Below is a small trained network, with its code and all its weights. Each question gives an input and a class and asks what happens when units are switched off, that is, made to give their printed mean instead of their output.

import numpy as np


def w(rows, s, z=0):
    codes = np.array(rows[::2]) - 128.0
    scale = np.full(codes.shape[1], s)
    scale[-1] = z or s
    return codes * scale


def f(y):
    return np.maximum(y, 0)


def log_softmax(a):
    a = a - a.max(-1, keepdims=True)
    return a - np.log(np.exp(a).sum(-1, keepdims=True))


def net(x, mask):
    res = np.array(x, float).reshape(1, 3) / 4 @ E
    y = f(res @ A[0][:, :-1].T + A[0][:, -1])
    res = res + np.where(mask, y, B[0][:, -1]) @ B[0][:, :-1]
    return log_softmax(res[-1] @ U[:, :-1].T + U[:, -1])


A, B = {}, {}
E = w([
[196,136,41,180,123,254],'x0',
[202,197,125,223,177,38],'x1',
[151,95,104,133,32,86],'x2',
],0.0088)
A[0] = w([
[104,43,102,75,113,190,3],'neuron 0',
[244,198,68,254,98,10,141],'neuron 1',
[130,99,117,45,127,167,40],'neuron 2',
[193,99,16,167,52,196,65],'neuron 3',
[116,41,108,45,12,213,207],'neuron 4',
[195,162,15,155,85,191,102],'neuron 5',
[32,35,130,52,70,169,144],'neuron 6',
[175,172,95,122,170,214,66],'neuron 7',
],0.0067,0.003)
B[0] = w([
[129,97,202,228,180,176,166],'neuron 0',
[152,151,226,165,245,183,255],'neuron 1',
[109,141,237,189,200,149,154],'neuron 2',
[87,195,175,42,117,80,201],'neuron 3',
[151,108,190,138,228,157,225],'neuron 4',
[53,140,228,82,150,45,203],'neuron 5',
[190,139,254,151,200,167,212],'neuron 6',
[48,157,223,41,71,17,175],'neuron 7',
],0.006,0.0091)
U = w([
[192,131,167,195,192,182,32],'0',
[143,145,141,92,153,131,254],'1',
[63,164,178,38,113,59,88],'2',
[162,115,90,124,130,158,223],'3',
[127,133,50,161,14,173,56],'4',
[157,110,59,138,63,158,63],'5',
[144,117,30,145,40,165,55],'6',
[115,94,1,122,111,125,65],'7',
],0.0099,0.0078)

Each question gives the input, the list of numbers given to net, and the class t.
The units are the neurons (one row each of A and B). Each row of codes is followed by its name. A weight is (code - 128) times the scale printed after its matrix; where a second scale follows, it is the last column's (A, B and U).
mask holds one flag per neuron, in row order. A switched-off neuron (its flag False) gives its mean, the last column of its row in B, instead of its output. The means were averaged over made-up inputs and are rounded, as every weight is.
A unit's drop is (log p(t) with every unit on - log p(t) with that unit switched off) / (log p(t) with every unit on - log p(t) with every unit switched off).
The circuit of an input: a set's keep is (log p(t) with only the set's units on - log p(t) with every unit switched off) / (log p(t) with every unit on - log p(t) with every unit switched off). Starting from all 8 units, units are removed one at a time, each time the one whose removal leaves the highest keep (on an exact tie, the one counted first), for as long as the keep stays at least 0.8.
units of the circuit, in order: the units of the circuit, biggest drop first
unit that matters most: the unit with the biggest drop
top k neurons: the k neurons with the biggest drops, biggest first
drop when u is switched off: that unit's drop, to one decimal
input [7,-5,2], class 2: units of the circuit, in order	(neuron 3; neuron 5)
input [-8,-5,8], class 1: unit that matters most	neuron 6
input [8,-4,-3], class 2: units of the circuit, in order	(neuron 7; neuron 5)
input [3,3,-7], class 1: units of the circuit, in order	(neuron 7; neuron 6)
input [6,-3,3], class 2: units of the circuit, in order	(neuron 3; neuron 5)
input [-1,-3,-3], class 3: units of the circuit, in order	(neuron 1; neuron 5; neuron 3)
input [6,5,4], class 2: units of the circuit, in order	(neuron 5; neuron 3)
input [-5,-1,7], class 1: units of the circuit, in order	(neuron 5; neuron 7)
input [8,5,-5], class 2: top 3 neurons	(neuron 7; neuron 5; neuron 3)
input [0,-2,1], class 3: top 2 neurons	(neuron 1; neuron 5)
input [-4,-5,3], class 0: top 2 neurons	(neuron 6; neuron 4)
input [6,3,-5], class 2: top 2 neurons	(neuron 7; neuron 5)
input [5,7,-8], class 1: top 2 neurons	(neuron 7; neuron 6)
input [-1,-3,0], class 3: unit that matters most	neuron 1
input [-6,4,8], class 1: top 4 neurons	(neuron 1; neuron 5; neuron 7; neuron 3)
input [-2,-1,1], class 3: drop when neuron 0 is switched off	0.0
input [1,-5,4], class 0: drop when neuron 7 is switched off	0.1
input [-3,2,3], class 3: drop when neuron 4 is switched off	0.1
input [1,-6,-6], class 0: drop when neuron 1 is switched off	-0.1
input [3,-5,1], class 0: unit that matters most	neuron 4
